Below are the code and all the weights of a small trained network. Each question names an input and a class and asks about switching units off, where a switched-off unit gives its printed mean instead of its output.

import numpy as np


def w(rows, s, z=0):
    codes = np.array(rows[::2]) - 128.0
    scale = np.full(codes.shape[1], s)
    scale[-1] = z or s
    return codes * scale


def norm(h):
    return h / np.sqrt((h * h).mean(-1, keepdims=True) + 1e-5)


def f(y):
    return y / 2 * (1 + np.tanh(0.7978845608 * (y + 0.044715 * y**3)))


def log_softmax(a):
    a = a - a.max(-1, keepdims=True)
    return a - np.log(np.exp(a).sum(-1, keepdims=True))


def net(x, mask):
    res = np.array(x, float).reshape(1, 8) / 4 @ E
    u = 0
    for l in range(4):
        y = f(norm(res) @ A[l][:, :-1].T + A[l][:, -1])
        res = res + np.where(mask[u : u + 4], y, B[l][:, -1]) @ B[l][:, :-1]
        u += 4
    return log_softmax(norm(res)[-1] @ U[:, :-1].T + U[:, -1])


A, B = {}, {}
E = w([
[93,174,164,109,147,247,75,174,151],'x0',
[174,194,154,198,120,86,191,170,93],'x1',
[254,197,162,101,138,227,166,121,244],'x2',
[60,87,172,172,4,168,208,95,70],'x3',
[152,234,225,32,163,122,175,104,141],'x4',
[64,18,145,116,184,98,96,181,156],'x5',
[165,78,107,140,118,162,113,29,109],'x6',
[100,101,129,135,118,125,124,100,147],'x7',
],0.0028)
A[0] = w([
[140,166,135,166,69,187,159,127,143,62],'0.n1',
[185,218,117,198,105,72,154,140,60,48],'0.n2',
[147,40,46,166,167,62,95,147,140,12],'0.n3',
[130,254,195,63,140,100,157,120,97,1],'0.n4',
],0.0041,0.0021)
B[0] = w([
[139,175,150,90,181,203,147,192,172,149],'0.n1',
[43,171,107,66,199,144,141,214,172,223],'0.n2',
[220,181,142,43,150,204,202,89,138,248],'0.n3',
[242,196,227,20,65,183,254,62,162,221],'0.n4',
],0.0039,0.0014)
A[1] = w([
[130,127,130,168,66,253,154,95,138,179],'1.n1',
[119,100,78,143,88,103,85,61,87,2],'1.n2',
[177,167,129,174,146,106,121,149,167,195],'1.n3',
[119,83,163,88,185,179,52,133,160,25],'1.n4',
],0.0051,0.0004)
B[1] = w([
[194,252,214,39,138,81,209,116,224,250],'1.n1',
[117,96,155,239,28,100,214,11,12,188],'1.n2',
[36,46,78,188,77,183,106,203,76,191],'1.n3',
[13,244,76,46,228,152,87,211,165,211],'1.n4',
],0.0028,0.0021)
A[2] = w([
[73,62,154,191,76,55,189,117,74,131],'2.n1',
[143,135,138,148,186,88,121,136,108,3],'2.n2',
[92,75,141,154,150,204,85,149,132,98],'2.n3',
[153,157,153,132,62,254,139,104,151,112],'2.n4',
],0.0048,0.0031)
B[2] = w([
[61,55,72,241,55,60,96,85,2,252],'2.n1',
[230,178,122,12,138,221,142,127,133,94],'2.n2',
[157,218,178,84,152,111,86,176,173,138],'2.n3',
[229,172,233,18,155,52,232,113,233,209],'2.n4',
],0.0035,0.0029)
A[3] = w([
[185,159,152,142,69,253,146,78,181,116],'3.n1',
[241,66,29,166,157,180,136,75,142,62],'3.n2',
[143,59,122,150,158,116,146,92,68,3],'3.n3',
[252,112,100,108,155,186,183,105,181,145],'3.n4',
],0.0039,0.0025)
B[3] = w([
[155,112,193,85,154,84,196,98,118,195],'3.n1',
[74,58,77,172,41,88,170,68,24,148],'3.n2',
[117,188,139,34,106,35,177,1,81,122],'3.n3',
[150,130,124,151,28,54,186,54,48,251],'3.n4',
],0.0045,0.0024)
U = w([
[55,163,63,105,224,165,28,253,195,199],'0',
[41,27,50,234,40,53,90,53,8,3],'1',
[230,240,227,42,97,108,222,68,190,229],'2',
],0.0054,0.00046)

Each question gives the input, the list of numbers given to net, and the class t.
The units are the neurons (one row each of A and B). Each row of codes is followed by its name. A weight is (code - 128) times the scale printed after its matrix; where a second scale follows, it is the last column's (A, B and U).
mask holds one flag per neuron, layer by layer. A switched-off neuron (its flag False) gives its mean, the last column of its row in B, instead of its output. The means were averaged over made-up inputs and are rounded, as every weight is.
A unit's drop is (log p(t) with every unit on - log p(t) with that unit switched off) / (log p(t) with every unit on - log p(t) with every unit switched off).
most important unit: the unit with the biggest drop
top k neurons: the k neurons with the biggest drops, biggest first
top k neurons in layer l: the k neurons of layer l with the biggest drops, biggest first
drop when u is switched off: that unit's drop, to one decimal
input [6,4,5,-6,-2,1,5,-7], class 0: most important unit : 1.n4
input [-8,-2,8,-4,-7,7,-7,-1], class 1: top 2 neurons : 3.n2, 0.n2
input [-2,-4,7,1,-1,2,-5,-3], class 0: top 3 neurons : 0.n4, 0.n3, 1.n4
input [4,-3,1,-4,-8,0,5,5], class 2: top 3 neurons : 0.n3, 2.n1, 1.n1
input [0,5,5,-7,-8,-3,0,5], class 1: top 2 neurons : 3.n2, 3.n4
input [1,7,0,5,3,3,-7,2], class 0: top 2 neurons : 0.n3, 3.n4
input [-4,8,7,-6,-4,-6,-6,-7], class 0: top 2 neurons : 0.n2, 1.n3
input [-8,-3,8,-3,-6,-8,-3,-3], class 1: top 2 neurons : 3.n2, 0.n4
input [4,7,-5,-3,-1,-7,2,-3], class 0: top 2 neurons in layer 0 : 0.n2, 0.n3
input [1,4,4,-7,4,5,6,6], class 0: top 2 neurons : 1.n4, 0.n3
input [-7,6,5,-6,-5,-1,-4,-5], class 0: top 2 neurons in layer 0 : 0.n2, 0.n4
input [-1,-2,1,-6,-1,-5,5,-6], class 1: drop when 3.n2 is switched off : 0.2
input [-2,2,-3,-6,-5,-8,-5,-3], class 0: drop when 0.n2 is switched off : 0.9
input [-2,1,3,-4,5,7,-1,7], class 0: top neuron : 2.n4
input [8,4,-1,2,-4,5,1,8], class 0: drop when 0.n4 is switched off : 0.1
